Below are the code and all the weights of a small trained network. Each question names an input and a class and asks about switching units off, where a switched-off unit gives its printed mean instead of its output.

import numpy as np


def w(rows, s, z=0):
    codes = np.array(rows[::2]) - 128.0
    scale = np.full(codes.shape[1], s)
    scale[-1] = z or s
    return codes * scale


def f(y):
    return y / 2 * (1 + np.tanh(0.7978845608 * (y + 0.044715 * y**3)))


def log_softmax(a):
    a = a - a.max(-1, keepdims=True)
    return a - np.log(np.exp(a).sum(-1, keepdims=True))


def net(x, mask):
    res = np.array(x, float).reshape(1, 7) / 4 @ E
    y = f(res @ A[0][:, :-1].T + A[0][:, -1])
    res = res + np.where(mask, y, B[0][:, -1]) @ B[0][:, :-1]
    return log_softmax(res[-1] @ U[:, :-1].T + U[:, -1])


A, B = {}, {}
E = w([
[2,145,194],'x0',
[125,128,129],'x1',
[52,49,38],'x2',
[127,128,129],'x3',
[129,127,128],'x4',
[129,127,127],'x5',
[164,29,213],'x6',
],0.0071)
A[0] = w([
[200,102,125,118],'neuron 1',
[66,209,128,78],'neuron 2',
[129,118,113,109],'neuron 3',
[43,42,94,187],'neuron 4',
[74,73,239,106],'neuron 5',
[198,71,108,116],'neuron 6',
[131,144,177,141],'neuron 7',
[236,175,27,179],'neuron 8',
[223,75,107,161],'neuron 9',
[147,190,140,78],'neuron 10',
[101,226,96,218],'neuron 11',
[117,109,73,157],'neuron 12',
[193,235,132,94],'neuron 13',
[161,80,107,105],'neuron 14',
[107,164,127,168],'neuron 15',
[163,77,118,50],'neuron 16',
[123,137,122,117],'neuron 17',
[122,98,147,119],'neuron 18',
[114,113,119,164],'neuron 19',
[94,90,166,69],'neuron 20',
[100,49,104,125],'neuron 21',
[132,168,116,192],'neuron 22',
[127,149,110,207],'neuron 23',
[180,250,138,116],'neuron 24',
[139,125,189,90],'neuron 25',
[139,68,110,68],'neuron 26',
[24,140,137,4],'neuron 27',
[108,167,131,96],'neuron 28',
[150,51,223,166],'neuron 29',
[124,87,137,103],'neuron 30',
[138,115,181,83],'neuron 31',
[87,159,149,94],'neuron 32',
[140,114,175,79],'neuron 33',
[81,110,176,104],'neuron 34',
[58,134,10,155],'neuron 35',
[153,113,153,116],'neuron 36',
[203,107,115,143],'neuron 37',
[161,131,187,114],'neuron 38',
[144,120,159,143],'neuron 39',
[214,138,227,59],'neuron 40',
[191,123,121,207],'neuron 41',
[107,196,138,186],'neuron 42',
[65,46,102,179],'neuron 43',
[147,160,50,200],'neuron 44',
[106,188,116,222],'neuron 45',
],0.013,0.0034)
B[0] = w([
[141,146,178,175],'neuron 1',
[39,110,117,190],'neuron 2',
[139,130,135,128],'neuron 3',
[221,202,163,254],'neuron 4',
[165,33,118,231],'neuron 5',
[131,168,195,189],'neuron 6',
[114,115,116,159],'neuron 7',
[213,91,3,247],'neuron 8',
[131,182,196,216],'neuron 9',
[100,143,150,153],'neuron 10',
[57,136,69,216],'neuron 11',
[182,144,114,169],'neuron 12',
[106,188,109,205],'neuron 13',
[146,160,172,158],'neuron 14',
[97,132,106,155],'neuron 15',
[115,147,179,148],'neuron 16',
[122,126,123,127],'neuron 17',
[137,124,143,141],'neuron 18',
[147,133,122,145],'neuron 19',
[151,106,135,158],'neuron 20',
[150,162,188,193],'neuron 21',
[110,134,98,157],'neuron 22',
[122,131,95,153],'neuron 23',
[64,183,129,215],'neuron 24',
[124,93,130,156],'neuron 25',
[138,154,187,153],'neuron 26',
[152,195,126,196],'neuron 27',
[92,127,129,141],'neuron 28',
[172,87,192,228],'neuron 29',
[132,129,158,142],'neuron 30',
[136,97,137,149],'neuron 31',
[98,134,123,157],'neuron 32',
[135,100,142,144],'neuron 33',
[132,106,98,175],'neuron 34',
[183,78,17,238],'neuron 35',
[146,121,149,141],'neuron 36',
[150,159,156,183],'neuron 37',
[150,103,123,166],'neuron 38',
[146,121,132,145],'neuron 39',
[210,58,138,211],'neuron 40',
[178,167,134,183],'neuron 41',
[68,147,99,182],'neuron 42',
[176,183,167,230],'neuron 43',
[187,128,54,192],'neuron 44',
[84,142,79,184],'neuron 45',
],0.027,0.008)
U = w([
[101,165,37,206],'0',
[173,2,33,129],'1',
[156,61,118,216],'2',
[124,128,138,3],'3',
[19,82,61,66],'4',
],0.0096,0.0045)

Each question gives the input, the list of numbers given to net, and the class t.
The units are the neurons (one row each of A and B). Each row of codes is followed by its name. A weight is (code - 128) times the scale printed after its matrix; where a second scale follows, it is the last column's (A, B and U).
mask holds one flag per neuron, in row order. A switched-off neuron (its flag False) gives its mean, the last column of its row in B, instead of its output. The means were averaged over made-up inputs and are rounded, as every weight is.
A unit's drop is (log p(t) with every unit on - log p(t) with that unit switched off) / (log p(t) with every unit on - log p(t) with every unit switched off).
The circuit of an input: a set's keep is (log p(t) with only the set's units on - log p(t) with every unit switched off) / (log p(t) with every unit on - log p(t) with every unit switched off). Starting from the 12 units with the biggest drops (on a tie, the unit counted first), units are removed one at a time, each time the one whose removal leaves the highest keep (on an exact tie, the one counted first), for as long as the keep stays at least 0.8.
circuit, biggest first: the units of the circuit, biggest drop first
most important unit: the unit with the biggest drop
k most important neurons: the k neurons with the biggest drops, biggest first
drop of u: that unit's drop, to one decimal
input [-4,3,2,4,6,-1,2], class 3: circuit, biggest first => (neuron 35; neuron 9)
input [3,-7,1,-7,-8,0,6], class 2: 3 most important neurons => (neuron 8; neuron 35; neuron 44)
input [0,5,1,1,0,-6,3], class 3: most important neuron => (neuron 8)
input [-7,3,0,-6,-4,-3,-4], class 0: 3 most important neurons => (neuron 5; neuron 40; neuron 13)
input [-1,-2,-3,-4,8,-6,0], class 0: 3 most important neurons => (neuron 5; neuron 35; neuron 29)
input [-4,5,3,3,-5,5,1], class 3: 2 most important neurons => (neuron 5; neuron 40)
input [-4,-5,0,-4,2,-4,0], class 0: 4 most important neurons => (neuron 5; neuron 35; neuron 40; neuron 29)
input [-4,-5,-3,6,1,3,1], class 2: 3 most important neurons => (neuron 35; neuron 40; neuron 8)
input [3,7,7,8,2,5,1], class 2: 3 most important neurons => (neuron 35; neuron 8; neuron 4)
input [-8,-6,-5,-7,7,3,5], class 2: 2 most important neurons => (neuron 40; neuron 8)
input [5,4,8,-8,5,4,4], class 2: 2 most important neurons => (neuron 5; neuron 35)
input [6,-7,4,-5,8,7,4], class 2: 2 most important neurons => (neuron 5; neuron 8)
input [3,-3,1,3,-5,-2,5], class 2: drop of neuron 43 => 0.1
input [1,-8,-7,1,5,-6,-2], class 4: most important unit => neuron 4
input [-2,5,3,1,6,0,2], class 3: drop of neuron 8 => 0.1
input [1,-5,6,0,-4,-4,4], class 2: drop of neuron 24 => 0.5
